[ 0.12  0.34  0.02 -0.35  0.05  0.09  0.21 -0.88 -0.70 -0.38 -1.34  1.22
  0.40 -1.05  1.96 -0.48  0.88 -0.43  0.28  0.38 -0.13 -0.46 -0.01 -0.02
  1.12 -0.67  1.29] : Mozuz
[ 1.08 -0.32  0.39 -0.22 -1.36  0.02  0.02 -1.23 -1.94 -0.19 -0.39  0.03
  0.23 -0.41  1.57  0.39 -0.34 -0.53  1.01  0.47  0.12 -0.65  0.15 -0.95
  1.34 -0.04  0.50] : Mozuz
[ 0.66  0.20  0.69 -0.50  0.61  0.53  0.04 -0.97 -1.42 -0.99 -0.84 -0.31
  0.08 -1.23  1.59 -0.84 -0.27 -0.11  0.52  0.68 -1.39 -0.12 -0.52 -0.73
  1.61  0.21  1.04] : Mozuz
[-0.99 -0.56  0.30 -0.35 -1.33  0.07  1.23 -1.08 -1.90  0.37 -0.78 -0.22
 -0.52 -1.66  1.43 -0.09  0.59 -0.26 -0.73 -0.48 -0.98 -0.29  0.22 -0.41
  0.45  0.30  0.31] : Mipu
[-0.91 -0.50  1.41 -0.28 -1.46 -0.40  1.25 -1.90 -1.92  0.04 -2.01 -0.39
 -0.98 -0.54  2.47 -0.02  0.27 -0.03  0.01 -0.76 -0.30  0.19 -0.14 -0.57
  0.20 -0.09  0.16] : Mipu
[ 1.18 -0.65  0.11 -0.53 -1.05  0.18  0.80 -1.79 -2.09 -1.07 -1.68  0.56
  0.28 -1.08  1.61 -1.44  0.13 -0.71  0.97  0.42 -0.19 -0.23  0.32 -1.33
  1.48  0.37  0.92] : Mozuz
[-0.67 -0.07  0.38 -0.15 -1.41 -1.27  1.14 -1.05 -1.79  0.75 -1.23 -0.57
 -0.05 -0.97  1.06 -0.02  0.59 -0.21 -0.62 -0.52  0.24 -0.19  0.35 -0.11
  0.30  0.51  1.28] : Mipu
[ 3.53  0.67  0.68 -0.71 -0.04  0.50  1.30 -2.05 -2.25 -0.88 -0.81 -0.65
  0.09 -1.00  2.00 -0.60 -0.07 -0.42  1.05  0.70  0.24  0.74  0.07 -0.82
  2.60  0.77  1.50] : Mozuz
[ 0.88  0.26  0.86 -0.87  0.36  0.12  0.69 -1.00 -1.71 -1.10 -0.37 -0.09
  0.12 -0.35  4.65  1.96 -0.19  0.09  0.69  0.98  0.11  0.63  0.12 -0.95
  1.97 -0.10  1.67] : Mozuz
[-0.79  0.08  0.81 -0.34 -0.69 -0.34  1.83 -2.31 -1.57  0.22 -1.95  0.05
 -0.37 -1.68  2.67  0.57  0.39 -0.13 -0.35 -0.59 -0.09 -0.11 -0.01 -0.36
  1.44 -0.01  1.01] : Mipu
[-0.07 -0.63 -0.67 -0.32 -0.75  0.53 -0.56 -1.23 -0.04 -0.32 -1.89  0.27
 -1.22 -1.74  0.38 -0.14 -0.33 -0.11 -0.24 -0.67 -0.61 -0.97 -0.22 -0.43
  1.03 -0.38  1.40] : Mipu
